Below are the code and all the weights of a small trained network. Each question names an input and a class and asks about switching units off, where a switched-off unit gives its printed mean instead of its output.

import numpy as np


def w(rows, s, z=0):
    codes = np.array(rows[::2]) - 128.0
    scale = np.full(codes.shape[1], s)
    scale[-1] = z or s
    return codes * scale


def norm(h):
    return h / np.sqrt((h * h).mean(-1, keepdims=True) + 1e-5)


def f(y):
    return y / 2 * (1 + np.tanh(0.7978845608 * (y + 0.044715 * y**3)))


def log_softmax(a):
    a = a - a.max(-1, keepdims=True)
    return a - np.log(np.exp(a).sum(-1, keepdims=True))


def net(x, mask):
    res = np.array(x, float).reshape(1, 8) / 4 @ E
    u = 0
    for l in range(4):
        y = f(norm(res) @ A[l][:, :-1].T + A[l][:, -1])
        res = res + np.where(mask[u : u + 8], y, B[l][:, -1]) @ B[l][:, :-1]
        u += 8
    return log_softmax(norm(res)[-1] @ U[:, :-1].T + U[:, -1])


A, B = {}, {}
E = w([
[113,163,121,132,93],'x0',
[133,218,145,118,128],'x1',
[3,134,134,156,142],'x2',
[105,111,168,151,100],'x3',
[119,126,122,113,195],'x4',
[100,183,105,229,158],'x5',
[64,151,126,153,106],'x6',
[144,102,225,175,170],'x7',
],0.0043)
A[0] = w([
[169,131,37,184,105,99],'0.n1',
[164,145,108,41,151,78],'0.n2',
[160,64,152,132,180,98],'0.n3',
[59,149,88,58,61,142],'0.n4',
[182,54,148,181,210,4],'0.n5',
[157,200,97,2,181,96],'0.n6',
[120,55,200,115,174,128],'0.n7',
[107,130,111,141,158,114],'0.n8',
],0.0056,0.0015)
B[0] = w([
[113,200,1,144,192,167],'0.n1',
[98,145,180,51,174,188],'0.n2',
[211,45,102,174,195,203],'0.n3',
[167,119,103,202,197,235],'0.n4',
[114,138,69,199,171,222],'0.n5',
[118,122,25,78,153,251],'0.n6',
[113,197,43,153,65,243],'0.n7',
[128,228,179,57,47,140],'0.n8',
],0.004,0.0017)
A[1] = w([
[96,171,178,80,25,57],'1.n1',
[141,143,161,253,114,252],'1.n2',
[162,116,85,88,120,154],'1.n3',
[138,116,164,49,94,52],'1.n4',
[80,53,21,71,139,107],'1.n5',
[196,152,71,183,193,121],'1.n6',
[184,236,172,63,67,27],'1.n7',
[86,141,149,132,87,179],'1.n8',
],0.0052,0.00046)
B[1] = w([
[146,79,110,128,184,133],'1.n1',
[177,174,133,18,212,239],'1.n2',
[129,108,118,1,138,173],'1.n3',
[126,20,136,141,91,134],'1.n4',
[170,161,176,112,164,253],'1.n5',
[136,43,60,185,168,241],'1.n6',
[147,167,127,163,151,157],'1.n7',
[67,195,131,118,191,140],'1.n8',
],0.0041,0.0021)
A[2] = w([
[165,97,214,63,54,24],'2.n1',
[221,90,168,124,57,47],'2.n2',
[172,152,25,149,85,255],'2.n3',
[6,204,181,155,77,210],'2.n4',
[199,64,178,143,201,241],'2.n5',
[2,221,158,127,222,99],'2.n6',
[183,16,60,185,67,245],'2.n7',
[186,146,143,245,204,103],'2.n8',
],0.0055,0.00089)
B[2] = w([
[137,106,129,127,92,144],'2.n1',
[121,110,174,175,88,147],'2.n2',
[86,182,153,169,68,189],'2.n3',
[2,59,212,142,241,209],'2.n4',
[144,87,62,163,122,219],'2.n5',
[105,47,205,133,111,254],'2.n6',
[125,143,144,182,99,192],'2.n7',
[159,146,88,128,200,214],'2.n8',
],0.0059,0.0036)
A[3] = w([
[153,131,85,48,111,106],'3.n1',
[106,240,90,116,93,150],'3.n2',
[128,62,110,197,125,240],'3.n3',
[215,158,140,3,186,48],'3.n4',
[196,155,24,51,117,165],'3.n5',
[191,70,196,145,6,73],'3.n6',
[125,123,82,55,214,252],'3.n7',
[159,41,74,189,168,217],'3.n8',
],0.0057,0.0012)
B[3] = w([
[138,132,184,51,180,157],'3.n1',
[34,165,73,109,66,140],'3.n2',
[174,106,93,101,169,208],'3.n3',
[78,140,201,31,159,185],'3.n4',
[61,88,195,113,93,246],'3.n5',
[181,49,206,239,2,162],'3.n6',
[192,174,195,58,26,230],'3.n7',
[164,124,59,86,103,255],'3.n8',
],0.0056,0.0031)
U = w([
[21,72,207,174,196,189],'0',
[57,212,72,155,84,135],'1',
[164,91,119,114,123,101],'2',
[192,117,54,184,168,149],'3',
[183,61,187,178,38,150],'4',
[161,183,178,139,190,3],'5',
[114,135,180,8,84,139],'6',
],0.013,0.004)

Each question gives the input, the list of numbers given to net, and the class t.
The units are the neurons (one row each of A and B). Each row of codes is followed by its name. A weight is (code - 128) times the scale printed after its matrix; where a second scale follows, it is the last column's (A, B and U).
mask holds one flag per neuron, layer by layer. A switched-off neuron (its flag False) gives its mean, the last column of its row in B, instead of its output. The means were averaged over made-up inputs and are rounded, as every weight is.
A unit's drop is (log p(t) with every unit on - log p(t) with that unit switched off) / (log p(t) with every unit on - log p(t) with every unit switched off).
The circuit of an input: a set's keep is (log p(t) with only the set's units on - log p(t) with every unit switched off) / (log p(t) with every unit on - log p(t) with every unit switched off). Starting from the 12 units with the biggest drops (on a tie, the unit counted first), units are removed one at a time, each time the one whose removal leaves the highest keep (on an exact tie, the one counted first), for as long as the keep stays at least 0.8.
circuit, biggest first: the units of the circuit, biggest drop first
most important unit: the unit with the biggest drop
k most important neurons: the k neurons with the biggest drops, biggest first
top k neurons in layer l: the k neurons of layer l with the biggest drops, biggest first
drop of u: that unit's drop, to one decimal
input [-1,6,-8,-7,-1,1,-4,3], class 6: most important unit -> 3.n4
input [7,5,0,1,-7,-7,4,-5], class 1: circuit, biggest first -> (0.n4; 2.n3; 3.n7)
input [-5,-5,-6,-2,-6,8,6,-2], class 1: circuit, biggest first -> (2.n3; 2.n6)
input [4,2,-6,-3,-5,1,1,-8], class 1: circuit, biggest first -> (2.n3; 3.n2)
input [0,-2,0,-8,-6,2,-2,-7], class 1: 2 most important neurons -> (2.n3; 1.n2)
input [8,8,5,4,3,5,2,-6], class 0: 2 most important neurons -> (2.n4; 2.n6)
input [3,5,-7,-3,7,4,-2,-1], class 6: top 3 neurons in layer 3 -> (3.n5; 3.n4; 3.n7)
input [3,-1,1,3,7,0,0,7], class 3: 2 most important neurons -> (0.n3; 2.n5)
input [-7,4,-5,-8,5,1,6,2], class 6: top 3 neurons in layer 3 -> (3.n7; 3.n5; 3.n4)
input [-1,6,1,6,-1,3,-6,7], class 5: top 2 neurons in layer 2 -> (2.n8; 2.n7)
input [-2,-8,7,8,5,-1,-5,1], class 3: top 3 neurons in layer 0 -> (0.n3; 0.n2; 0.n5)
input [1,4,-1,-2,5,-4,0,8], class 3: 2 most important neurons -> (2.n5; 0.n3)
input [8,8,-3,7,-2,-4,4,-8], class 1: top 2 neurons in layer 1 -> (1.n2; 1.n7)
input [7,-1,-6,8,8,4,-3,-8], class 1: circuit, biggest first -> (2.n3)
input [0,-4,1,-3,0,0,-8,2], class 3: drop of 0.n5 -> 0.1
input [8,8,3,3,-6,1,-3,-1], class 0: drop of 2.n4 -> 0.3
input [-2,5,-8,3,1,1,-3,7], class 3: top 3 neurons in layer 2 -> (2.n5; 2.n8; 2.n6)
input [6,-6,0,0,-8,-8,-1,-5], class 4: drop of 3.n6 -> 0.2
input [8,0,-5,1,-5,6,-5,-6], class 1: drop of 3.n2 -> 0.1
input [-5,1,5,8,6,-3,-5,5], class 2: most important unit -> 0.n3
